X =
[[148 121 123 129 106 121 131 140]
 [134 124 127 130 137 122 127 128]
 [126 122 121 134 108 115 127 128]
 [129 125 127 130 104 122 125 128]
 [119 124 110 131 136 120 137 128]
 [154 122 120 129 126 121 133 145]
 [125 127 122 129 149 126 131 128]
 [129 124 127 131 129 120 125 128]
 [112 122  98 133 116 115 144 128]
 [124 125 120 130 115 121 130 128]
 [143 133 118 151 134  99 130 128]]
The entry in the bottom-left corner is 143
Find the second smallest entry.
99
Find the last entry, reading row by row.
128
The entry directly above the largest entry: 119
The last entry of the largest entry's row -> 145
The 3rd entry on the main diagonal is 121
The second entry on the diagonal from the top-right corner is 127
The minimum is 98
The first entry in the row that holds the smallest entry is 112
The last entry of the smallest entry's row is 128
Find the bottom entry of the column that holds the smallest entry.
118
The fourth entry in reading order is 129
Find the first entry, reading row by row.
148
The entry directly above the smallest entry -> 127
The entry just left of the smallest entry is 122
Find the 2nd entry on the main diagonal.
124
Find the entry directly below the smallest entry.
120
The entry just right of the smallest entry -> 133
The 5th entry from the end, reading row by row -> 151
The 3rd entry on the diagonal from the top-right corner: 115
The entry just left of 99 -> 134
The smallest entry in the first row -> 106

Read these off the matrix that follows. Indices start at 0.
1) What is the entry in row 2 and column 2?
2) What is the top-right entry?
3) What is the entry at row 0, column 1?
4) What is the entry in row 1 and column 0?
5) What is the entry at row 2, column 0?
6) What is the entry in the bottom-left corner?
7) What is the largest entry?
8) What is the entry at row 0, column 0?
144,127,134,136,113,124,122,121,146,129,132,135,143,132,131
143,138,103,154,139,116,139,132,129,121,122,130,133,127,117
103,125,140,121,124,141,138,128,123,122,128,116,116,122,121
128,135,108,157,146,115,128,135,142,119,114,138,127,142,109
109,132,143,134,134,143,130,123,119,126,126,125,118,110,129
149,129,143,128,116,122,130,132,137,143,128,140,143,134,126
120,118,127,136,144,125,120,132,108,123,138,111,128,136,152
120,118,132,137,147,129,116,129,105,122,138,112,130,138,152
136,132,126,126,112,130,122,116,141,138,135,130,143,131,126
130,114,140,103,124,137,117,131,122,138,137,134,111,140,122
121,122,106,137,134,114,133,126,127,132,110,123,150,132,142
1) 140
2) 131
3) 127
4) 143
5) 103
6) 121
7) 157
8) 144

a =
[[141 122 129 127 126 141]
 [126 133 130 125 129 139]
 [133 132 132 126 129 129]
 [128 126 128 134 125 127]
 [130 122 126 131 126 130]
 [115 133 127 131 128 133]
 [134 130 124 130 124 126]
 [139 126 130 128 127 123]
 [131 126 126 129 129 101]
 [134 135 126 133 132 122]
 [137 129 126 124 129 132]
 [128 132 130 124 129 125]]
Indices start at 0.
Find the entry in row 0 and column 2.
Answer: 129
Find the top-right entry.
Answer: 141
The entry in row 1 and column 0 -> 126
Find the bottom entry of the column that holds the smallest entry.
Answer: 125
The entry in the top-left corner -> 141
The bottom-left entry is 128
Find the entry in row 2 and column 1.
Answer: 132
Find the entry at row 1, column 2.
Answer: 130
Find the entry at row 1, column 1.
Answer: 133
Find the entry just left of the smallest entry.
Answer: 129

Questions about the grid below.
1) The entry just left of 114?
2) The third entry in reading order?
3) The entry just right of the largest entry?
4) The entry in the bottom-right corner?
5) The largest entry in the last column?
6) The entry in the top-right corner?
7) The entry directly below the largest entry?
8) The second largest entry?
[[118 114 127 123 123 142 118 135 121]
 [137 130 133 132 127 121 135 134 121]
 [125 131 138 118 146 134 123 127 135]
 [142 133 129 134 134 116 141 136 118]
 [131 138 129 129 137 127 139 136 109]
 [124 137 139 111 154 143 134 124 137]
 [123 129 130 124 129 138 131 136 109]
 [150 126 146 128 120 133 149 137 115]]
1) 118
2) 127
3) 143
4) 115
5) 137
6) 121
7) 129
8) 150

Questions about the grid below. Indices start at 0.
1) Read off the entry at row 2, column 1.
2) Read off the entry at row 1, column 0.
3) Read off the entry just right of 125.
4) Read off the entry at row 2, column 0.
5) Read off the entry at row 1, column 2.
6) Read off the top-left entry.
7) Read off the entry directly below 113.
8) Read off the entry at row 0, column 1.
[[124 129 147 149 122 134 147 117 145 134 129 119 124 137]
 [134 137 117 116 138 153 127 125 113 131 120 129 114 150]
 [137 140 145 149 134 107 149 128 147 137 138 133 127 116]]
1) 140
2) 134
3) 113
4) 137
5) 117
6) 124
7) 147
8) 129
